Below is a small trained network, with its code and all its weights. Each question gives an input and a class and asks what happens when units are switched off, that is, made to give their printed mean instead of their output.

import numpy as np


def w(rows, s, z=0):
    codes = np.array(rows[::2]) - 128.0
    scale = np.full(codes.shape[1], s)
    scale[-1] = z or s
    return codes * scale


def f(y):
    return np.maximum(y, 0)


def log_softmax(a):
    a = a - a.max(-1, keepdims=True)
    return a - np.log(np.exp(a).sum(-1, keepdims=True))


def net(x, mask):
    res = np.array(x, float).reshape(1, 6) / 4 @ E
    y = f(res @ A[0][:, :-1].T + A[0][:, -1])
    res = res + np.where(mask, y, B[0][:, -1]) @ B[0][:, :-1]
    return log_softmax(res[-1] @ U[:, :-1].T + U[:, -1])


A, B = {}, {}
E = w([
[137,126,131,129,122,126,122],'x0',
[153,78,54,125,127,76,208],'x1',
[168,117,140,125,108,117,99],'x2',
[69,180,151,97,99,8,142],'x3',
[98,47,181,210,147,93,147],'x4',
[198,184,179,135,152,129,218],'x5',
],0.012)
A[0] = w([
[156,106,96,150,166,182,127,139],'neuron 1',
[140,188,127,35,128,170,81,74],'neuron 2',
[111,169,170,77,161,168,29,46],'neuron 3',
[150,92,81,135,134,187,160,123],'neuron 4',
[120,114,185,108,162,229,116,122],'neuron 5',
[156,170,35,96,109,144,138,82],'neuron 6',
[129,43,194,203,198,66,134,54],'neuron 7',
[98,114,142,132,131,186,149,49],'neuron 8',
[128,92,100,102,157,117,162,76],'neuron 9',
[79,209,207,165,125,207,117,37],'neuron 10',
[171,87,59,143,168,151,139,90],'neuron 11',
[168,77,111,108,78,112,143,105],'neuron 12',
[79,146,185,73,113,51,137,179],'neuron 13',
[116,95,101,88,169,104,58,22],'neuron 14',
[65,92,56,140,124,140,59,78],'neuron 15',
[51,214,205,169,71,172,100,64],'neuron 16',
[212,157,157,119,168,147,216,81],'neuron 17',
[108,159,80,158,65,67,167,73],'neuron 18',
[144,148,64,112,94,131,150,95],'neuron 19',
[90,58,76,134,113,102,61,95],'neuron 20',
[49,66,79,92,59,123,72,94],'neuron 21',
[112,85,175,164,182,111,105,81],'neuron 22',
[193,168,190,194,136,99,195,131],'neuron 23',
[171,81,32,113,127,89,182,36],'neuron 24',
[181,188,175,141,144,107,194,123],'neuron 25',
[75,113,155,255,127,124,159,66],'neuron 26',
[164,71,134,118,198,220,80,209],'neuron 27',
[159,108,85,203,122,231,123,141],'neuron 28',
[77,135,138,182,99,148,160,120],'neuron 29',
[155,175,79,94,115,128,96,41],'neuron 30',
[88,204,96,61,158,159,111,66],'neuron 31',
[141,171,67,23,140,151,129,137],'neuron 32',
[134,77,153,188,163,99,123,18],'neuron 33',
[70,174,147,115,54,27,116,146],'neuron 34',
[99,65,42,100,132,120,99,99],'neuron 35',
[161,103,76,151,155,158,141,106],'neuron 36',
[119,126,193,138,131,140,93,9],'neuron 37',
[114,144,192,134,135,172,81,89],'neuron 38',
[163,87,34,138,111,94,184,25],'neuron 39',
[141,59,73,82,130,102,190,11],'neuron 40',
[87,45,180,223,123,93,142,87],'neuron 41',
[79,168,113,110,111,42,183,195],'neuron 42',
],0.0099,0.0014)
B[0] = w([
[165,125,118,138,236,83,97,199],'neuron 1',
[137,110,76,182,41,139,165,211],'neuron 2',
[89,141,162,139,60,92,153,206],'neuron 3',
[143,141,122,151,184,89,67,202],'neuron 4',
[134,125,167,169,158,61,134,205],'neuron 5',
[174,39,60,143,48,145,232,202],'neuron 6',
[175,90,47,132,72,165,175,249],'neuron 7',
[121,105,116,155,155,124,93,159],'neuron 8',
[149,147,172,155,83,96,93,171],'neuron 9',
[74,112,170,129,96,84,153,209],'neuron 10',
[136,111,161,186,171,69,74,201],'neuron 11',
[97,150,153,127,111,128,110,171],'neuron 12',
[216,140,80,126,214,84,78,231],'neuron 13',
[105,174,137,105,164,175,152,176],'neuron 14',
[108,175,196,30,161,210,134,216],'neuron 15',
[79,107,157,175,86,75,74,208],'neuron 16',
[77,215,184,9,125,216,120,241],'neuron 17',
[111,155,150,126,151,65,91,203],'neuron 18',
[155,76,137,156,63,124,152,177],'neuron 19',
[108,182,154,74,154,190,184,218],'neuron 20',
[93,153,154,15,181,201,121,230],'neuron 21',
[170,75,83,147,75,161,189,188],'neuron 22',
[80,143,144,86,150,235,105,241],'neuron 23',
[50,61,215,170,65,77,126,227],'neuron 24',
[96,130,141,68,195,235,104,231],'neuron 25',
[142,131,78,156,83,159,205,218],'neuron 26',
[202,150,125,159,174,66,75,238],'neuron 27',
[195,145,79,165,236,105,60,235],'neuron 28',
[171,117,105,132,96,114,126,162],'neuron 29',
[129,103,79,94,107,127,189,183],'neuron 30',
[133,93,85,146,94,131,134,198],'neuron 31',
[227,90,36,138,52,153,189,221],'neuron 32',
[134,99,63,104,84,143,178,194],'neuron 33',
[231,161,84,160,254,71,39,255],'neuron 34',
[75,182,161,37,110,170,135,211],'neuron 35',
[141,173,130,125,187,57,84,190],'neuron 36',
[97,89,182,136,87,114,154,166],'neuron 37',
[58,71,181,182,108,70,171,186],'neuron 38',
[29,101,230,178,91,60,141,221],'neuron 39',
[103,113,223,161,79,78,129,210],'neuron 40',
[178,49,49,129,84,174,172,247],'neuron 41',
[141,144,117,131,184,104,70,244],'neuron 42',
],0.0061,0.011)
U = w([
[167,148,96,148,206,71,63,241],'0',
[153,100,39,139,42,170,168,108],'1',
[85,176,189,63,152,247,114,1],'2',
[66,115,215,172,68,60,111,113],'3',
],0.015,0.0006)

Each question gives the input, the list of numbers given to net, and the class t.
The units are the neurons (one row each of A and B). Each row of codes is followed by its name. A weight is (code - 128) times the scale printed after its matrix; where a second scale follows, it is the last column's (A, B and U).
mask holds one flag per neuron, in row order. A switched-off neuron (its flag False) gives its mean, the last column of its row in B, instead of its output. The means were averaged over made-up inputs and are rounded, as every weight is.
A unit's drop is (log p(t) with every unit on - log p(t) with that unit switched off) / (log p(t) with every unit on - log p(t) with every unit switched off).
The circuit of an input: a set's keep is (log p(t) with only the set's units on - log p(t) with every unit switched off) / (log p(t) with every unit on - log p(t) with every unit switched off). Starting from the 12 units with the biggest drops (on a tie, the unit counted first), units are removed one at a time, each time the one whose removal leaves the highest keep (on an exact tie, the one counted first), for as long as the keep stays at least 0.8.
units of the circuit, in order: the units of the circuit, biggest drop first
most important unit: the unit with the biggest drop
top k neurons: the k neurons with the biggest drops, biggest first
drop when u is switched off: that unit's drop, to one decimal
input [7,5,3,6,-8,-8], class 1: top 4 neurons => [neuron 32; neuron 6; neuron 17; neuron 2]
input [6,-7,3,-5,-3,-4], class 3: units of the circuit, in order => [neuron 3; neuron 38]
input [-6,3,0,-7,7,-6], class 0: most important unit => neuron 28
input [8,-4,2,0,5,-5], class 1: units of the circuit, in order => [neuron 41; neuron 22]
input [-5,2,1,6,-2,7], class 2: top 2 neurons => [neuron 17; neuron 25]
input [8,5,-3,1,-6,-8], class 2: top 2 neurons => [neuron 21; neuron 15]
input [2,3,-7,5,-5,-6], class 2: top 3 neurons => [neuron 21; neuron 15; neuron 35]
input [-7,8,0,5,8,6], class 1: top 3 neurons => [neuron 7; neuron 41; neuron 26]
input [7,5,-1,2,4,2], class 3: top 4 neurons => [neuron 39; neuron 32; neuron 24; neuron 40]
input [-8,7,-3,4,-6,2], class 3: top 3 neurons => [neuron 39; neuron 24; neuron 40]
input [-2,4,-8,-6,1,-7], class 2: top 2 neurons => [neuron 15; neuron 35]
input [7,8,4,-8,0,-8], class 0: top 3 neurons => [neuron 28; neuron 27; neuron 11]
input [3,-5,2,7,-6,0], class 0: top 2 neurons => [neuron 34; neuron 13]
input [-7,5,-5,-5,2,-7], class 2: units of the circuit, in order => [neuron 15]
input [1,-8,-6,3,-7,6], class 3: top 2 neurons => [neuron 16; neuron 10]
input [-6,8,-4,-2,-5,-7], class 3: top 2 neurons => [neuron 24; neuron 39]
input [0,3,-6,-7,7,8], class 2: top 3 neurons => [neuron 17; neuron 23; neuron 34]
input [0,7,-7,1,5,-8], class 2: top 3 neurons => [neuron 21; neuron 15; neuron 20]
input [8,-3,4,-8,2,6], class 0: drop when neuron 28 is switched off => 0.0
input [6,7,-8,-8,6,-2], class 0: units of the circuit, in order => [neuron 28]
input [8,8,-8,5,2,-5], class 3: drop when neuron 39 is switched off => 0.1
input [0,8,-7,-3,2,-7], class 3: drop when neuron 11 is switched off => 0.1
input [1,-2,-3,-6,-8,-3], class 1: drop when neuron 32 is switched off => 0.2
